Below is a small trained network, with its code and all its weights. Each question gives an input and a class and asks what happens when units are switched off, that is, made to give their printed mean instead of their output.

import numpy as np


def w(rows, s, z=0):
    codes = np.array(rows[::2]) - 128.0
    scale = np.full(codes.shape[1], s)
    scale[-1] = z or s
    return codes * scale


def norm(h):
    return h / np.sqrt((h * h).mean(-1, keepdims=True) + 1e-5)


def f(y):
    return np.maximum(y, 0)


def log_softmax(a):
    a = a - a.max(-1, keepdims=True)
    return a - np.log(np.exp(a).sum(-1, keepdims=True))


def net(x, mask):
    res = np.array(x, float).reshape(1, 4) / 4 @ E
    u = 0
    for l in range(2):
        y = f(norm(res) @ A[l][:, :-1].T + A[l][:, -1])
        res = res + np.where(mask[u : u + 4], y, B[l][:, -1]) @ B[l][:, :-1]
        u += 4
    return log_softmax(norm(res)[-1] @ U[:, :-1].T + U[:, -1])


A, B = {}, {}
E = w([
[160,149,180,77,163,144,138,142,135,85],'x0',
[196,80,64,74,187,135,147,50,173,42],'x1',
[139,94,218,118,202,37,90,72,111,163],'x2',
[246,118,45,3,117,29,96,196,75,172],'x3',
],0.0061)
A[0] = w([
[112,64,115,204,253,146,97,189,249,102,157],'0.n0',
[149,204,184,100,164,127,134,161,178,156,140],'0.n1',
[198,74,85,134,138,145,189,3,98,56,3],'0.n2',
[142,100,225,114,148,64,97,33,75,160,65],'0.n3',
],0.0072,0.0044)
B[0] = w([
[126,92,72,126,144,173,143,119,114,129,240],'0.n0',
[148,103,130,133,75,155,165,117,117,190,188],'0.n1',
[165,173,252,175,69,64,115,169,62,147,242],'0.n2',
[94,180,108,156,141,74,135,171,212,81,254],'0.n3',
],0.012,0.005)
A[1] = w([
[36,98,97,119,177,154,171,32,141,53,74],'1.n0',
[206,102,152,141,174,83,118,73,37,57,6],'1.n1',
[130,162,82,114,64,168,116,177,114,91,62],'1.n2',
[166,37,67,2,141,49,71,212,86,159,46],'1.n3',
],0.0064,0.0018)
B[1] = w([
[165,81,122,134,184,174,103,67,158,122,178],'1.n0',
[55,155,87,164,109,160,115,151,94,168,195],'1.n1',
[206,254,125,123,151,136,129,131,137,39,187],'1.n2',
[76,56,178,107,127,192,138,95,155,164,254],'1.n3',
],0.011,0.006)
U = w([
[113,32,119,91,157,198,150,83,130,162,160],'0',
[124,152,180,166,84,97,135,192,12,147,4],'1',
[185,147,48,119,166,86,162,154,159,79,215],'2',
],0.011,0.0041)

Each question gives the input, the list of numbers given to net, and the class t.
The units are the neurons (one row each of A and B). Each row of codes is followed by its name. A weight is (code - 128) times the scale printed after its matrix; where a second scale follows, it is the last column's (A, B and U).
mask holds one flag per neuron, layer by layer. A switched-off neuron (its flag False) gives its mean, the last column of its row in B, instead of its output. The means were averaged over made-up inputs and are rounded, as every weight is.
A unit's drop is (log p(t) with every unit on - log p(t) with that unit switched off) / (log p(t) with every unit on - log p(t) with every unit switched off).
The circuit of an input: a set's keep is (log p(t) with only the set's units on - log p(t) with every unit switched off) / (log p(t) with every unit on - log p(t) with every unit switched off). Starting from all 8 units, units are removed one at a time, each time the one whose removal leaves the highest keep (on an exact tie, the one counted first), for as long as the keep stays at least 0.8.
units of the circuit, in order: the units of the circuit, biggest drop first
most important unit: the unit with the biggest drop
top k neurons: the k neurons with the biggest drops, biggest first
k most important neurons of layer l: the k neurons of layer l with the biggest drops, biggest first
drop of u: that unit's drop, to one decimal
input [-3,6,0,6], class 0: most important unit => 1.n3
input [4,5,7,-4], class 2: top 2 neurons => (0.n3, 1.n3)
input [5,8,6,-3], class 1: top 2 neurons => (0.n2, 1.n1)
input [-5,-6,-8,7], class 2: top 2 neurons => (1.n2, 0.n2)
input [5,-1,6,4], class 2: top 2 neurons => (0.n3, 0.n2)
input [4,7,6,-5], class 1: top 2 neurons => (0.n2, 1.n1)
input [1,4,6,-3], class 2: 2 most important neurons of layer 0 => (0.n3, 0.n0)
input [7,4,-7,7], class 0: top 2 neurons => (1.n3, 0.n3)
input [7,6,5,0], class 1: top 2 neurons => (0.n2, 1.n1)
input [-3,0,2,3], class 0: top 3 neurons => (0.n2, 1.n3, 1.n2)
input [6,-4,-4,6], class 0: top 3 neurons => (1.n3, 0.n2, 0.n3)
input [-2,-1,-6,0], class 2: top 2 neurons => (0.n2, 1.n2)
input [-2,-6,6,-8], class 0: top 2 neurons => (0.n2, 1.n0)
input [2,3,-1,-2], class 1: most important unit => 0.n2
input [8,0,5,2], class 2: top 3 neurons => (0.n3, 0.n2, 1.n3)
input [-8,7,3,6], class 1: 2 most important neurons of layer 0 => (0.n2, 0.n0)
input [-5,-2,5,3], class 2: 2 most important neurons of layer 0 => (0.n3, 0.n2)
input [-8,-3,4,0], class 2: 2 most important neurons of layer 1 => (1.n3, 1.n1)
input [7,-1,8,1], class 2: 2 most important neurons of layer 0 => (0.n3, 0.n2)
input [4,-1,-4,0], class 2: units of the circuit, in order => (1.n2)
input [1,-2,-2,4], class 0: 2 most important neurons of layer 0 => (0.n2, 0.n3)
input [6,-2,6,-3], class 2: 2 most important neurons of layer 0 => (0.n3, 0.n2)
input [-1,-2,5,4], class 2: 2 most important neurons of layer 0 => (0.n3, 0.n2)
input [-3,8,0,-2], class 1: drop of 1.n3 => 0.0
